Below is a small trained network, with its code and all its weights. Each question gives an input and a class and asks what happens when units are switched off, that is, made to give their printed mean instead of their output.

import numpy as np


def w(rows, s, z=0):
    codes = np.array(rows[::2]) - 128.0
    scale = np.full(codes.shape[1], s)
    scale[-1] = z or s
    return codes * scale


def f(y):
    return np.maximum(y, 0)


def log_softmax(a):
    a = a - a.max(-1, keepdims=True)
    return a - np.log(np.exp(a).sum(-1, keepdims=True))


def net(x, mask):
    res = np.array(x, float).reshape(1, 2) / 4 @ E
    y = f(res @ A[0][:, :-1].T + A[0][:, -1])
    res = res + np.where(mask, y, B[0][:, -1]) @ B[0][:, :-1]
    return log_softmax(res[-1] @ U[:, :-1].T + U[:, -1])


A, B = {}, {}
E = w([
[115,218,20,65,4,74,62,209,138,126],'x0',
[82,11,141,19,157,155,121,148,132,114],'x1',
],0.0045)
A[0] = w([
[138,164,131,151,129,127,132,120,119,128,189],'neuron 1',
[122,112,120,80,120,126,123,137,131,129,163],'neuron 2',
[128,170,113,124,105,124,123,135,130,126,137],'neuron 3',
[128,128,128,128,128,128,128,129,128,129,124],'neuron 4',
[122,115,119,79,121,128,125,135,131,128,163],'neuron 5',
[132,42,141,64,141,125,134,119,119,123,251],'neuron 6',
[123,114,123,107,124,134,129,131,127,134,130],'neuron 7',
[135,124,160,225,165,125,137,102,134,127,160],'neuron 8',
[150,134,117,141,109,115,137,117,116,140,49],'neuron 9',
[126,147,120,129,117,125,125,133,128,127,133],'neuron 10',
[128,180,112,121,103,125,123,136,129,125,137],'neuron 11',
[130,250,92,109,71,120,114,148,131,119,140],'neuron 12',
[133,127,147,181,151,125,132,113,130,127,162],'neuron 13',
[130,197,125,189,122,128,131,121,123,133,177],'neuron 14',
[129,131,139,153,142,128,132,122,130,128,174],'neuron 15',
[136,156,111,87,110,114,124,143,123,142,128],'neuron 16',
[136,204,124,192,123,123,131,119,123,131,192],'neuron 17',
],0.017,0.0027)
B[0] = w([
[132,160,153,112,134,117,123,137,145,120,171],'neuron 1',
[134,139,141,112,101,99,91,128,158,118,166],'neuron 2',
[117,118,84,124,114,126,119,126,122,174,175],'neuron 3',
[128,128,128,128,128,128,128,128,128,127,128],'neuron 4',
[133,141,141,112,102,102,92,132,159,120,165],'neuron 5',
[122,34,136,95,220,124,53,135,163,153,223],'neuron 6',
[145,148,134,133,116,103,117,122,137,118,145],'neuron 7',
[134,135,144,161,136,167,230,125,73,105,220],'neuron 8',
[119,122,124,117,139,129,115,135,135,158,140],'neuron 9',
[124,121,107,125,124,126,124,126,126,150,151],'neuron 10',
[115,114,78,125,110,125,118,124,122,183,182],'neuron 11',
[91,95,6,128,80,120,107,126,112,254,254],'neuron 12',
[132,131,144,141,137,148,183,130,95,114,183],'neuron 13',
[142,209,142,130,111,92,111,130,155,119,204],'neuron 14',
[129,128,144,132,139,142,156,132,119,120,161],'neuron 15',
[97,87,74,132,75,171,115,106,118,76,175],'neuron 16',
[148,219,146,129,117,88,106,129,158,116,214],'neuron 17',
],0.032,0.0092)
U = w([
[134,109,163,78,152,91,57,157,200,90,200],'0',
[71,103,57,115,55,120,84,117,135,190,4],'1',
[167,179,189,153,107,131,169,124,115,1,144],'2',
[143,177,123,148,82,98,151,132,124,141,124],'3',
[116,83,139,147,167,202,167,113,76,119,147],'4',
],0.0082,0.0023)

Each question gives the input, the list of numbers given to net, and the class t.
The units are the neurons (one row each of A and B). Each row of codes is followed by its name. A weight is (code - 128) times the scale printed after its matrix; where a second scale follows, it is the last column's (A, B and U).
mask holds one flag per neuron, in row order. A switched-off neuron (its flag False) gives its mean, the last column of its row in B, instead of its output. The means were averaged over made-up inputs and are rounded, as every weight is.
A unit's drop is (log p(t) with every unit on - log p(t) with that unit switched off) / (log p(t) with every unit on - log p(t) with every unit switched off).
The circuit of an input: a set's keep is (log p(t) with only the set's units on - log p(t) with every unit switched off) / (log p(t) with every unit on - log p(t) with every unit switched off). Starting from the 12 units with the biggest drops (on a tie, the unit counted first), units are removed one at a time, each time the one whose removal leaves the highest keep (on an exact tie, the one counted first), for as long as the keep stays at least 0.8.
units of the circuit, in order: the units of the circuit, biggest drop first
k most important neurons: the k neurons with the biggest drops, biggest first
drop when u is switched off: that unit's drop, to one decimal
input [-1,0], class 4: units of the circuit, in order : (neuron 12; neuron 17)
input [0,5], class 0: units of the circuit, in order : (neuron 12)
input [5,7], class 0: units of the circuit, in order : (neuron 12; neuron 6)
input [0,-3], class 3: units of the circuit, in order : (neuron 6; neuron 12)
input [0,-8], class 3: 3 most important neurons : (neuron 17; neuron 14; neuron 6)
input [-5,5], class 0: 2 most important neurons : (neuron 6; neuron 12)
input [-1,-1], class 2: 2 most important neurons : (neuron 12; neuron 6)
input [-8,-2], class 4: 2 most important neurons : (neuron 17; neuron 14)
input [-6,-1], class 4: drop when neuron 2 is switched off : 0.0
input [-3,-6], class 2: drop when neuron 12 is switched off : 0.1
input [-4,-2], class 2: drop when neuron 12 is switched off : 0.3
input [3,6], class 0: drop when neuron 12 is switched off : 0.3
